Below are the code and all the weights of a small trained network. Each question names an input and a target symbol and asks about switching units off, where a switched-off unit gives its printed mean instead of its output.

import numpy as np


def w(rows, s, z=0):
    codes = np.array(rows[::2]) - 128.0
    scale = np.full(codes.shape[1], s)
    scale[-1] = z or s
    return codes * scale


def norm(h):
    return h / np.sqrt((h * h).mean(-1, keepdims=True) + 1e-5)


def f(y):
    return np.maximum(y, 0)


def softmax(a):
    e = np.exp(a - a.max(-1, keepdims=True))
    return e / e.sum(-1, keepdims=True)


def log_softmax(a):
    a = a - a.max(-1, keepdims=True)
    return a - np.log(np.exp(a).sum(-1, keepdims=True))


def net(x, mask):
    ids = ['ΘΛΩαβδεημξπσψ'.index(c) for c in x.split()]
    T = len(ids)
    res = E[ids] + P[:T]
    u = 0
    for l in range(2):
        q, k, v = (norm(res) @ M[l].T for M in (Q, K, V))
        z = softmax(np.where(np.tri(T) > 0, q @ k.T / 3**0.5, -1e9)) @ v
        res = res + np.where(mask[u], z, O[l][:, -1]) @ O[l][:, :-1]
        u += 1
        y = f(norm(res) @ A[l][:, :-1].T + A[l][:, -1])
        res = res + np.where(mask[u : u + 12], y, B[l][:, -1]) @ B[l][:, :-1]
        u += 12
    return log_softmax(norm(res)[-1] @ U[:, :-1].T + U[:, -1])


Q, K, V, O, A, B = {}, {}, {}, {}, {}, {}
E = w([
[167,69,83,146,60,179],'Θ',
[177,80,94,177,117,175],'Λ',
[126,121,109,78,91,143],'Ω',
[163,80,153,76,58,148],'α',
[123,97,245,69,106,102],'β',
[188,106,95,56,118,93],'δ',
[74,142,65,147,108,113],'ε',
[193,113,48,155,118,153],'η',
[69,91,113,150,82,189],'μ',
[84,139,230,150,123,148],'ξ',
[189,132,104,151,172,105],'π',
[108,1,105,88,113,82],'σ',
[164,111,191,124,99,138],'ψ',
],0.0075)
P = w([
[152,122,169,120,112,78],'0',
[140,108,144,94,139,169],'1',
[134,143,2,105,19,106],'2',
[121,152,146,168,83,87],'3',
[138,126,139,81,174,204],'4',
[138,141,11,102,16,101],'5',
[119,154,143,169,81,90],'6',
[140,101,139,65,181,225],'7',
],0.0074)
Q[0] = w([
[88,82,31,68,148,145],'L0H1',
[144,95,76,101,61,134],'L0H1',
[154,163,165,245,2,5],'L0H1',
],0.0046)
K[0] = w([
[145,72,154,131,209,128],'L0H1',
[136,119,164,143,134,106],'L0H1',
[181,113,112,180,2,51],'L0H1',
],0.0074)
V[0] = w([
[86,4,31,99,156,87],'L0H1',
[109,75,73,158,97,68],'L0H1',
[52,80,76,187,199,222],'L0H1',
],0.003)
O[0] = w([
[1,75,137,115,108,77,195],'L0H1',
[82,121,68,207,170,91,176],'L0H1',
[137,65,125,80,93,63,6],'L0H1',
],0.0051,0.0017)
A[0] = w([
[125,175,101,89,113,175,74],'L0N1',
[146,107,110,138,197,170,216],'L0N2',
[146,107,135,226,143,89,22],'L0N3',
[159,176,136,139,162,1,94],'L0N4',
[116,148,184,127,194,155,163],'L0N5',
[120,136,186,96,99,133,14],'L0N6',
[141,116,124,122,105,169,216],'L0N7',
[160,98,152,69,122,98,95],'L0N8',
[148,136,147,155,94,129,9],'L0N9',
[185,213,114,98,63,102,162],'L0N10',
[92,225,134,184,109,113,120],'L0N11',
[90,132,140,130,92,129,201],'L0N12',
],0.008,0.0012)
B[0] = w([
[127,76,187,147,139,158,191],'L0N1',
[158,129,148,102,99,33,194],'L0N2',
[185,85,91,182,115,27,191],'L0N3',
[154,237,229,25,105,87,189],'L0N4',
[110,47,57,127,66,126,173],'L0N5',
[117,121,5,149,117,135,173],'L0N6',
[123,128,124,186,163,40,221],'L0N7',
[56,214,72,173,162,178,195],'L0N8',
[144,91,106,148,88,181,160],'L0N9',
[86,182,131,123,126,254,253],'L0N10',
[121,213,132,177,198,200,204],'L0N11',
[149,186,102,121,176,89,194],'L0N12',
],0.0051,0.0041)
Q[1] = w([
[61,68,141,146,103,160],'L1H1',
[154,240,114,246,2,71],'L1H1',
[197,69,154,69,111,155],'L1H1',
],0.0061)
K[1] = w([
[186,189,134,79,231,125],'L1H1',
[21,254,83,212,50,76],'L1H1',
[58,49,104,20,229,158],'L1H1',
],0.0053)
V[1] = w([
[121,118,104,218,177,85],'L1H1',
[61,202,79,39,133,197],'L1H1',
[39,90,193,225,4,232],'L1H1',
],0.0036)
O[1] = w([
[107,37,88,62,76,190,113],'L1H1',
[182,45,177,103,9,26,247],'L1H1',
[136,56,122,28,254,81,202],'L1H1',
],0.0042,0.0011)
A[1] = w([
[58,94,128,135,162,73,131],'L1N1',
[150,95,229,128,75,92,158],'L1N2',
[57,175,211,120,128,96,84],'L1N3',
[97,83,147,117,201,160,248],'L1N4',
[124,141,92,87,255,197,12],'L1N5',
[123,165,118,144,116,223,69],'L1N6',
[172,147,227,189,114,102,120],'L1N7',
[112,157,187,102,158,17,109],'L1N8',
[85,180,122,59,111,103,48],'L1N9',
[49,113,71,218,106,111,3],'L1N10',
[148,61,60,180,68,139,158],'L1N11',
[99,182,229,194,223,211,41],'L1N12',
],0.0072,0.0036)
B[1] = w([
[175,120,134,118,99,196,158],'L1N1',
[91,89,132,172,229,142,161],'L1N2',
[34,117,100,194,104,118,152],'L1N3',
[178,183,105,150,87,86,192],'L1N4',
[56,176,105,97,206,105,157],'L1N5',
[173,84,146,198,112,209,187],'L1N6',
[118,84,102,109,178,166,162],'L1N7',
[163,113,179,107,162,173,160],'L1N8',
[118,49,110,143,68,80,152],'L1N9',
[205,155,160,87,153,98,174],'L1N10',
[66,129,161,95,93,141,253],'L1N11',
[112,67,75,2,105,68,162],'L1N12',
],0.0074,0.006)
U = w([
[232,189,149,84,116,83,77],'Θ',
[192,175,183,121,201,140,255],'Λ',
[2,71,180,151,174,132,160],'Ω',
[145,47,221,89,125,106,112],'α',
[185,51,82,198,109,63,156],'β',
[123,126,167,119,42,56,59],'δ',
[68,192,97,163,137,55,253],'ε',
[179,57,89,128,185,179,130],'η',
[49,164,219,60,94,113,164],'μ',
[58,162,46,102,194,213,31],'ξ',
[185,183,88,198,84,177,66],'π',
[69,102,65,78,117,23,111],'σ',
[157,122,199,175,102,241,95],'ψ',
],0.0081,0.0023)

Each question gives the input, a string of symbols that net reads in full, and the target symbol t.
The units are the heads (3 rows each of Q, K, V and O) and the neurons (one row each of A and B). Each row of codes is followed by its name. A weight is (code - 128) times the scale printed after its matrix; where a second scale follows, it is the last column's (O, A, B and U).
mask holds one flag per unit, layer by layer, with each layer's heads first. A switched-off unit (its flag False) gives its mean, the last column of its rows in O or B, instead of its output. The means were averaged over made-up inputs and are rounded, as every weight is.
A unit's drop is (log p(t) with every unit on - log p(t) with that unit switched off) / (log p(t) with every unit on - log p(t) with every unit switched off).
The circuit of an input: a set's keep is (log p(t) with only the set's units on - log p(t) with every unit switched off) / (log p(t) with every unit on - log p(t) with every unit switched off). Starting from the 12 units with the biggest drops (on a tie, the unit counted first), units are removed one at a time, each time the one whose removal leaves the highest keep (on an exact tie, the one counted first), for as long as the keep stays at least 0.8.
circuit, biggest first: the units of the circuit, biggest drop first
most important unit: the unit with the biggest drop
top k neurons: the k neurons with the biggest drops, biggest first
top k neurons in layer l: the k neurons of layer l with the biggest drops, biggest first
input ψ δ η β Θ, target Ω: most important unit -> L0N2
input Λ Θ δ Λ Λ ψ ξ β, target ξ: top 3 neurons in layer 0 -> (L0N8 L0N6 L0N5)
input Λ δ ψ ψ Ω, target Ω: top 4 neurons -> (L0N11 L0N10 L1N2 L0N1)
input α π π η β, target ψ: top 2 neurons in layer 0 -> (L0N8 L0N6)
input δ Λ π π β, target ξ: top 4 neurons -> (L0N8 L0N6 L0N4 L1N5)
input Λ ε μ μ Λ ξ σ α, target ξ: circuit, biggest first -> (L0N8 L1N5)
input ξ π π η ψ Ω Λ π, target Θ: top 4 neurons -> (L0N10 L0N2 L0N4 L0N5)
input μ ψ Λ δ ψ σ δ, target μ: top 2 neurons in layer 0 -> (L0N4 L0N10)
input Λ η η Θ, target δ: circuit, biggest first -> (L1N11 L1N10 L0N3)
input π ε Λ π, target Λ: top 3 neurons -> (L0N4 L0N3 L1N8)
input ε δ ψ Ω Λ, target Ω: top 3 neurons -> (L0N10 L0N2 L0N11)
input Ω π ε β Ω, target ψ: circuit, biggest first -> (L1H1 L1N6)
input Λ β ξ π Ω ε, target π: top 4 neurons -> (L0N10 L0N11 L1N6 L0N3)
input ε π ψ Λ Θ ξ, target ξ: top 2 neurons -> (L0N11 L1N12)
input Λ π β σ Λ δ β Λ, target ξ: circuit, biggest first -> (L1N5)
input δ δ β Ω ε, target Ω: top 2 neurons -> (L1N2 L0N8)
input α ξ ε ξ Θ, target Λ: top 2 neurons in layer 1 -> (L1N5 L1N12)
input π ψ Ω, target ψ: circuit, biggest first -> (L0N10 L0H1 L1N6 L0N1)
input σ ψ α η μ σ ξ, target σ: top 3 neurons -> (L0N11 L1N12 L1N3)
input σ Ω μ σ σ ψ ψ, target η: most important unit -> L1N7
input ξ σ μ δ π ξ ψ β, target ψ: top 3 neurons -> (L0N6 L0N8 L0N5)
input δ ε μ Λ δ Θ β δ, target Ω: top 2 neurons in layer 1 -> (L1N2 L1N4)
input ξ μ α Θ Λ ξ, target ξ: top 2 neurons in layer 0 -> (L0N11 L0N10)
input ε Λ Θ η σ, target ξ: top 3 neurons -> (L0N8 L1N1 L1N5)
input π β π Λ Λ β σ ψ, target ξ: top 2 neurons in layer 1 -> (L1N5 L1N10)
